Here is a tiny trained network, its code and every weight. The questions are about switching its units off for an input and a class, where a switched-off unit gives its printed mean instead of its output.

import numpy as np


def w(rows, s, z=0):
    codes = np.array(rows[::2]) - 128.0
    scale = np.full(codes.shape[1], s)
    scale[-1] = z or s
    return codes * scale


def f(y):
    return y / 2 * (1 + np.tanh(0.7978845608 * (y + 0.044715 * y**3)))


def log_softmax(a):
    a = a - a.max(-1, keepdims=True)
    return a - np.log(np.exp(a).sum(-1, keepdims=True))


def net(x, mask):
    res = np.array(x, float).reshape(1, 8) / 4 @ E
    y = f(res @ A[0][:, :-1].T + A[0][:, -1])
    res = res + np.where(mask, y, B[0][:, -1]) @ B[0][:, :-1]
    return log_softmax(res[-1] @ U[:, :-1].T + U[:, -1])


A, B = {}, {}
E = w([
[210,82,31,86,154,225,135,43,239,141,165,165],'x0',
[37,198,99,40,253,159,126,71,90,132,31,137],'x1',
[126,130,129,127,122,131,133,121,130,129,132,132],'x2',
[166,145,184,222,193,160,245,101,124,235,108,76],'x3',
[124,130,122,132,130,132,129,131,133,124,131,125],'x4',
[124,135,135,121,126,125,127,119,129,132,134,123],'x5',
[139,82,30,180,104,44,24,65,74,244,75,90],'x6',
[130,131,127,123,120,129,131,123,125,129,123,125],'x7',
],0.006)
A[0] = w([
[93,109,78,56,93,88,52,158,151,46,131,175,63],'N1',
[74,177,209,172,118,25,119,208,3,124,92,74,30],'N2',
[154,142,174,208,185,149,224,97,121,210,104,88,72],'N3',
[115,109,139,126,134,120,129,112,133,123,134,123,114],'N4',
[147,107,63,150,113,56,74,72,98,201,108,103,102],'N5',
[133,112,86,146,128,85,116,120,115,145,109,125,11],'N6',
[158,125,152,198,186,149,233,115,135,216,106,87,49],'N7',
[196,62,158,225,46,114,116,186,166,120,202,118,64],'N8',
[84,87,65,49,85,105,51,160,134,35,146,176,81],'N9',
[153,112,69,163,112,61,71,56,84,209,95,115,103],'N10',
[196,65,161,186,27,111,144,174,165,133,208,129,71],'N11',
[130,158,176,88,132,162,201,164,147,59,164,144,71],'N12',
[135,122,119,110,112,121,127,129,130,105,108,118,80],'N13',
[191,110,64,104,155,196,118,73,225,156,144,144,89],'N14',
[55,166,106,71,223,160,136,78,100,121,51,134,40],'N15',
[126,106,88,158,122,95,80,105,107,167,113,108,11],'N16',
[135,105,69,159,113,61,61,76,86,204,106,99,93],'N17',
[197,88,39,90,151,190,134,59,186,148,159,147,67],'N18',
[57,186,111,58,202,167,136,75,108,145,55,150,19],'N19',
[54,195,104,73,217,186,121,79,109,140,65,145,53],'N20',
[181,105,57,106,155,190,129,65,196,138,165,139,68],'N21',
[147,106,115,119,150,147,122,120,140,131,146,140,54],'N22',
[134,109,62,161,107,74,62,71,90,216,101,119,97],'N23',
[180,91,44,111,134,200,138,83,218,135,133,120,74],'N24',
[122,118,138,138,124,133,126,116,131,120,117,137,104],'N25',
[199,90,152,183,56,112,111,186,152,136,192,99,39],'N26',
[175,93,50,99,143,205,116,46,187,164,152,136,81],'N27',
[46,169,215,164,107,11,105,229,4,141,104,68,58],'N28',
[95,105,75,60,75,84,38,152,117,30,147,166,98],'N29',
[135,166,172,106,129,158,183,153,147,66,150,149,55],'N30',
[119,127,96,72,89,117,36,157,133,58,134,171,56],'N31',
[125,121,107,97,112,125,112,151,130,117,126,128,2],'N32',
[111,178,210,101,145,178,192,148,160,55,170,152,137],'N33',
[129,157,197,101,131,183,194,162,168,58,164,152,122],'N34',
[128,160,169,115,131,158,144,142,154,110,152,136,21],'N35',
[224,52,147,203,23,104,143,177,193,132,210,139,72],'N36',
[125,170,199,101,134,186,219,167,167,31,168,167,142],'N37',
[161,121,176,202,170,161,229,110,108,210,111,79,68],'N38',
],0.0054,0.0029)
B[0] = w([
[184,174,177,148,103,144,106,83,148,197,182,100,202],'N1',
[76,113,190,166,56,141,232,106,147,37,83,231,230],'N2',
[207,197,198,115,55,143,53,62,191,197,218,87,214],'N3',
[128,136,119,137,115,128,127,132,122,128,128,123,125],'N4',
[113,61,89,174,169,187,87,210,181,128,118,86,219],'N5',
[132,113,117,119,148,133,120,149,136,120,136,107,127],'N6',
[191,186,189,125,67,137,87,75,155,186,205,109,207],'N7',
[121,161,70,26,201,51,158,100,42,121,77,109,230],'N8',
[189,183,186,153,78,145,98,78,164,207,200,92,218],'N9',
[112,64,83,169,176,197,89,203,193,131,131,92,229],'N10',
[125,173,55,29,187,50,140,92,47,125,80,102,227],'N11',
[120,77,89,167,171,174,89,180,169,153,109,101,193],'N12',
[132,137,125,144,130,117,127,126,129,136,142,132,120],'N13',
[66,134,187,173,62,124,209,133,113,42,87,201,237],'N14',
[133,153,66,36,174,28,130,91,38,135,101,104,210],'N15',
[120,102,93,132,154,154,113,164,138,133,130,111,151],'N16',
[116,57,76,163,195,194,93,211,193,136,118,100,222],'N17',
[73,125,186,179,67,135,198,118,123,47,89,192,236],'N18',
[133,153,66,59,169,40,149,94,44,131,87,88,204],'N19',
[147,160,62,43,186,33,141,107,39,130,101,109,217],'N20',
[95,126,182,167,84,122,199,132,118,67,88,187,220],'N21',
[121,140,132,137,123,129,139,133,117,121,128,136,126],'N22',
[112,61,87,183,192,193,76,209,191,136,118,85,226],'N23',
[87,116,186,150,86,121,196,115,121,63,98,202,226],'N24',
[132,133,127,129,132,120,130,131,131,131,132,130,122],'N25',
[113,146,85,73,185,66,138,99,72,119,82,129,195],'N26',
[75,120,174,166,83,151,183,142,117,69,93,195,236],'N27',
[63,124,198,191,46,157,237,117,119,15,78,254,252],'N28',
[211,194,206,146,70,168,66,52,180,227,232,83,224],'N29',
[123,104,93,150,148,155,95,151,153,137,128,120,172],'N30',
[172,141,176,137,97,134,117,79,152,182,169,95,186],'N31',
[140,140,135,123,123,126,129,124,127,131,139,118,113],'N32',
[117,62,72,166,185,169,69,186,179,139,107,100,227],'N33',
[119,79,69,167,170,174,78,199,159,147,120,89,220],'N34',
[128,113,107,128,150,134,115,136,140,137,129,121,133],'N35',
[107,171,67,33,187,36,138,92,37,136,89,103,253],'N36',
[106,37,56,190,190,190,64,210,180,153,113,65,251],'N37',
[194,187,186,126,72,151,63,57,155,205,208,99,212],'N38',
],0.0053,0.0057)
U = w([
[121,15,53,179,177,200,75,254,191,136,121,76,255],'0',
[92,112,201,177,45,138,203,113,122,23,91,251,178],'1',
[136,164,37,24,182,19,127,80,19,136,97,86,62],'2',
[202,203,208,142,54,161,70,36,182,227,238,75,12],'3',
],0.0061,0.00099)

Each question gives the input, the list of numbers given to net, and the class t.
The units are the neurons (one row each of A and B). Each row of codes is followed by its name. A weight is (code - 128) times the scale printed after its matrix; where a second scale follows, it is the last column's (A, B and U).
mask holds one flag per neuron, in row order. A switched-off neuron (its flag False) gives its mean, the last column of its row in B, instead of its output. The means were averaged over made-up inputs and are rounded, as every weight is.
A unit's drop is (log p(t) with every unit on - log p(t) with that unit switched off) / (log p(t) with every unit on - log p(t) with every unit switched off).
The circuit of an input: a set's keep is (log p(t) with only the set's units on - log p(t) with every unit switched off) / (log p(t) with every unit on - log p(t) with every unit switched off). Starting from the 12 units with the biggest drops (on a tie, the unit counted first), units are removed one at a time, each time the one whose removal leaves the highest keep (on an exact tie, the one counted first), for as long as the keep stays at least 0.8.
units of the circuit, in order: the units of the circuit, biggest drop first
most important unit: the unit with the biggest drop
top k neurons: the k neurons with the biggest drops, biggest first
drop when u is switched off: that unit's drop, to one decimal
input [1,-6,6,-8,0,1,5,7], class 3: top 2 neurons : N29, N9
input [-7,0,-7,8,-2,-6,1,-3], class 3: units of the circuit, in order : N3
input [8,0,-3,-8,5,6,5,-8], class 1: top 3 neurons : N18, N14, N27
input [5,3,-6,-8,0,-3,8,6], class 0: top 4 neurons : N23, N17, N5, N10
input [1,-8,-3,-7,7,-7,7,4], class 2: top 4 neurons : N36, N8, N11, N26
input [3,-3,2,-1,2,1,2,0], class 1: top 2 neurons : N20, N15
input [1,-7,1,-7,-3,5,6,-8], class 2: top 3 neurons : N36, N8, N11
input [-3,2,6,1,-6,-6,-3,0], class 0: top 3 neurons : N14, N18, N24
input [-2,5,3,6,5,-8,0,-8], class 3: top 3 neurons : N3, N38, N7
input [6,2,-4,7,0,5,-5,-1], class 3: top 4 neurons : N3, N38, N7, N28
input [5,-4,7,-6,-6,-6,0,-1], class 3: top 3 neurons : N29, N9, N28
input [-3,-8,0,4,-1,7,-7,6], class 2: top 4 neurons : N36, N11, N8, N26
input [0,-6,1,-5,-2,-3,-5,3], class 2: top 3 neurons : N36, N11, N8
input [3,-4,-8,-8,8,-2,-6,8], class 3: units of the circuit, in order : N29
input [-7,6,-2,-4,-3,4,-7,1], class 0: top 3 neurons : N37, N33, N34
input [1,-6,3,3,7,0,5,-6], class 2: top 3 neurons : N36, N8, N11
input [3,5,6,-4,-8,2,-4,4], class 2: drop when N19 is switched off : 0.3
input [5,3,3,-5,-8,3,1,-7], class 1: drop when N1 is switched off : -0.1
input [8,-5,0,3,-5,8,7,8], class 1: drop when N37 is switched off : 0.3
input [-7,0,-3,-3,5,-2,3,-2], class 1: drop when N11 is switched off : 0.0
input [3,2,-7,0,2,-8,2,-6], class 1: most important unit : N37
